Below are the code and all the weights of a small trained network. Each question names an input and a target symbol and asks about switching units off, where a switched-off unit gives its printed mean instead of its output.

import numpy as np


def w(rows, s, z=0):
    codes = np.array(rows[::2]) - 128.0
    scale = np.full(codes.shape[1], s)
    scale[-1] = z or s
    return codes * scale


def norm(h):
    return h / np.sqrt((h * h).mean(-1, keepdims=True) + 1e-5)


def f(y):
    return np.maximum(y, 0)


def softmax(a):
    e = np.exp(a - a.max(-1, keepdims=True))
    return e / e.sum(-1, keepdims=True)


def log_softmax(a):
    a = a - a.max(-1, keepdims=True)
    return a - np.log(np.exp(a).sum(-1, keepdims=True))


def net(x, mask):
    ids = ['ΓΔαεζηθμπστφψ'.index(c) for c in x.split()]
    T = len(ids)
    res = E[ids] + P[:T]
    u = 0
    for l in range(3):
        r = norm(res)
        for j in range(2):
            rows = slice(2 * j, 2 * j + 2)
            q, k, v = (r @ M[l][rows].T for M in (Q, K, V))
            z = softmax(np.where(np.tri(T) > 0, q @ k.T / 2**0.5, -1e9)) @ v
            o = O[l][rows]
            res = res + np.where(mask[u + j], z, o[:, -1]) @ o[:, :-1]
        u += 2
        y = f(norm(res) @ A[l][:, :-1].T + A[l][:, -1])
        res = res + np.where(mask[u : u + 4], y, B[l][:, -1]) @ B[l][:, :-1]
        u += 4
    return log_softmax(norm(res)[-1] @ U[:, :-1].T + U[:, -1])


Q, K, V, O, A, B = {}, {}, {}, {}, {}, {}
E = w([
[98,103,128,115,253,96],'Γ',
[126,149,183,205,74,154],'Δ',
[66,90,162,172,198,45],'α',
[203,161,124,134,149,187],'ε',
[129,171,109,189,73,146],'ζ',
[98,110,123,128,218,44],'η',
[60,85,126,132,224,111],'θ',
[64,115,74,134,219,77],'μ',
[157,131,209,178,97,172],'π',
[158,177,132,185,108,191],'σ',
[170,152,152,161,113,185],'τ',
[151,186,93,164,104,186],'φ',
[113,117,96,108,242,76],'ψ',
],0.0042)
P = w([
[133,14,61,82,61,220],'0',
[19,153,118,101,133,221],'1',
[68,128,103,187,179,230],'2',
[125,84,81,215,189,211],'3',
[127,244,186,87,134,68],'4',
[230,157,148,146,99,3],'5',
[252,96,104,210,126,85],'6',
[43,202,152,80,138,189],'7',
[40,183,133,148,177,228],'8',
[184,74,132,218,174,201],'9',
[113,202,154,46,124,78],'10',
[207,175,157,75,131,16],'11',
],0.004)
Q[0] = w([
[128,35,75,224,188,161],'L0H0',
[32,89,114,98,118,251],'L0H0',
[140,118,135,122,96,150],'L0H1',
[100,94,127,129,156,122],'L0H1',
],0.023)
K[0] = w([
[233,2,62,206,110,99],'L0H0',
[173,116,139,16,35,42],'L0H0',
[128,158,146,164,156,125],'L0H1',
[162,103,119,122,108,100],'L0H1',
],0.017)
V[0] = w([
[228,106,138,38,218,168],'L0H0',
[114,170,1,60,113,62],'L0H0',
[37,167,155,43,100,161],'L0H1',
[70,183,113,241,242,213],'L0H1',
],0.0085)
O[0] = w([
[148,248,171,77,123,80,87],'L0H0',
[246,98,130,176,111,84,73],'L0H0',
[207,87,173,158,151,185,150],'L0H1',
[116,207,121,185,125,253,254],'L0H1',
],0.0059,0.009)
A[0] = w([
[160,229,137,214,158,74,131],'L0N0',
[94,226,106,135,234,1,110],'L0N1',
[53,124,237,201,10,107,72],'L0N2',
[34,136,65,109,241,18,250],'L0N3',
],0.0061,0.0021)
B[0] = w([
[139,172,249,90,164,103,184],'L0N0',
[46,19,22,154,112,198,198],'L0N1',
[215,131,96,62,119,245,156],'L0N2',
[214,165,254,208,233,58,254],'L0N3',
],0.0059,0.0057)
Q[1] = w([
[127,178,160,127,165,24],'L1H0',
[104,105,166,175,254,110],'L1H0',
[94,107,108,216,103,168],'L1H1',
[45,148,113,55,37,193],'L1H1',
],0.013)
K[1] = w([
[103,37,155,82,147,55],'L1H0',
[107,25,124,119,112,186],'L1H0',
[79,132,62,176,88,68],'L1H1',
[85,171,247,213,34,191],'L1H1',
],0.013)
V[1] = w([
[200,64,118,4,153,156],'L1H0',
[207,41,49,73,107,71],'L1H0',
[55,118,234,246,11,95],'L1H1',
[121,106,208,164,135,254],'L1H1',
],0.0091)
O[1] = w([
[113,193,145,181,201,197,106],'L1H0',
[102,143,155,233,159,154,19],'L1H0',
[159,140,92,124,254,197,129],'L1H1',
[104,175,44,177,167,91,254],'L1H1',
],0.008,0.0088)
A[1] = w([
[207,96,130,150,185,68,47],'L1N0',
[248,149,54,189,83,116,128],'L1N1',
[199,198,143,90,181,129,185],'L1N2',
[182,232,179,127,103,67,3],'L1N3',
],0.012,0.0023)
B[1] = w([
[53,156,109,90,127,157,178],'L1N0',
[187,97,248,134,90,168,254],'L1N1',
[159,175,105,161,114,110,240],'L1N2',
[107,44,82,164,126,47,178],'L1N3',
],0.013,0.0063)
Q[2] = w([
[8,180,57,134,162,131],'L2H0',
[112,220,229,102,135,37],'L2H0',
[79,223,52,61,146,152],'L2H1',
[33,176,151,171,225,16],'L2H1',
],0.018)
K[2] = w([
[27,85,76,159,104,158],'L2H0',
[70,122,143,251,168,38],'L2H0',
[123,254,120,120,118,176],'L2H1',
[31,101,124,176,46,110],'L2H1',
],0.021)
V[2] = w([
[78,80,43,116,126,98],'L2H0',
[9,131,164,159,131,115],'L2H0',
[195,70,105,127,206,113],'L2H1',
[117,216,131,51,102,118],'L2H1',
],0.013)
O[2] = w([
[243,105,71,136,111,97,1],'L2H0',
[166,122,117,130,21,203,88],'L2H0',
[134,2,160,188,180,82,40],'L2H1',
[70,154,168,122,67,201,107],'L2H1',
],0.0066,0.0044)
A[2] = w([
[71,150,81,140,159,161,110],'L2N0',
[158,88,196,149,134,130,4],'L2N1',
[125,100,135,89,134,243,232],'L2N2',
[151,6,185,112,145,195,11],'L2N3',
],0.019,0.0022)
B[2] = w([
[148,111,141,43,84,88,225],'L2N0',
[72,72,103,81,77,141,195],'L2N1',
[119,62,93,201,187,127,248],'L2N2',
[255,215,141,99,182,174,188],'L2N3',
],0.016,0.012)
U = w([
[168,74,138,184,56,39,165],'Γ',
[208,185,106,139,185,20,151],'Δ',
[139,22,27,130,160,114,103],'α',
[100,51,208,63,85,70,143],'ε',
[80,75,186,166,251,84,75],'ζ',
[216,113,144,145,214,238,13],'η',
[154,190,108,180,36,114,252],'θ',
[72,111,211,190,111,213,197],'μ',
[16,156,126,40,174,173,83],'π',
[99,172,29,43,81,118,67],'σ',
[126,181,53,163,95,237,109],'τ',
[107,218,202,133,146,109,200],'φ',
[222,95,207,68,65,176,96],'ψ',
],0.011,0.0026)

Each question gives the input, a string of symbols that net reads in full, and the target symbol t.
The units are the heads (2 rows each of Q, K, V and O) and the neurons (one row each of A and B). Each row of codes is followed by its name. A weight is (code - 128) times the scale printed after its matrix; where a second scale follows, it is the last column's (O, A, B and U).
mask holds one flag per unit, layer by layer, with each layer's heads first. A switched-off unit (its flag False) gives its mean, the last column of its rows in O or B, instead of its output. The means were averaged over made-up inputs and are rounded, as every weight is.
A unit's drop is (log p(t) with every unit on - log p(t) with that unit switched off) / (log p(t) with every unit on - log p(t) with every unit switched off).
k most important neurons: the k neurons with the biggest drops, biggest first
k most important neurons of layer l: the k neurons of layer l with the biggest drops, biggest first
which heads matter: for each layer, one digit per head in row order, 1 if its drop is at least 0.15 and else 0, layers parted by /
input η θ α φ Δ τ, target ζ: which heads matter	11 / 10 / 10
input φ Δ Γ π σ Δ η Δ Δ, target α: 3 most important neurons	L2N2; L0N3; L1N2
input Γ π η α α, target Γ: 2 most important neurons	L1N3; L0N3
input σ π Δ ε ζ ζ μ Δ θ μ η, target σ: which heads matter	10 / 00 / 11
input τ Δ η φ σ η ζ Γ α π σ φ, target ζ: 2 most important neurons	L1N1; L0N3
input ε π Δ μ Δ η, target ε: which heads matter	11 / 01 / 00
input η ε η ψ Δ φ Δ Δ π ζ α ζ, target σ: which heads matter	10 / 00 / 00
input Δ ζ ψ τ α η ψ, target Δ: 2 most important neurons	L1N1; L0N3
input φ Γ ζ μ ψ Δ τ φ σ ζ, target τ: which heads matter	11 / 00 / 00
input μ σ φ Γ π Δ σ Δ σ, target α: which heads matter	10 / 00 / 00
input α ψ η ζ π α ζ ζ Δ σ σ ε, target α: 3 most important neurons	L0N3; L2N2; L1N3
input μ η Δ σ μ, target μ: which heads matter	11 / 11 / 00
input Δ α φ Δ α, target Δ: 2 most important neurons	L1N1; L0N3
input ζ Δ Γ Γ θ σ σ ψ, target ζ: 4 most important neurons	L0N3; L1N1; L0N1; L2N3
input ζ ψ Δ Δ π Δ Δ ψ α, target ζ: 4 most important neurons	L0N3; L1N1; L2N3; L2N2
input τ η τ Δ Δ, target ε: which heads matter	10 / 10 / 10
input π Δ Δ, target σ: most important neuron of layer 0	L0N1
input η ψ ε ζ, target ε: which heads matter	11 / 00 / 10
input Δ μ Δ ζ, target α: 3 most important neurons	L0N3; L2N2; L1N2
input π π σ α Δ μ α π ζ, target ψ: which heads matter	11 / 10 / 00
input ζ θ η σ ζ, target φ: which heads matter	01 / 01 / 10
input Γ σ η μ η, target Γ: 2 most important neurons	L1N3; L0N3
input σ Γ Δ μ, target σ: 2 most important neurons	L1N1; L0N3
input θ σ Δ ζ ζ Δ σ Δ φ θ ψ, target θ: which heads matter	11 / 11 / 10
input Δ ζ Δ α θ α ζ η Δ ε Δ, target ε: 3 most important neurons	L1N1; L1N2; L0N0
input Δ α Δ θ ζ μ ζ Δ π Δ τ, target α: 4 most important neurons	L0N3; L2N2; L1N2; L2N3
input Δ μ ε, target α: 2 most important neurons	L2N2; L0N3
input ζ Δ θ, target ζ: 4 most important neurons	L0N3; L1N1; L2N3; L0N1
input τ ζ α σ π Δ ζ τ, target σ: 2 most important neurons of layer 1	L1N0; L1N1
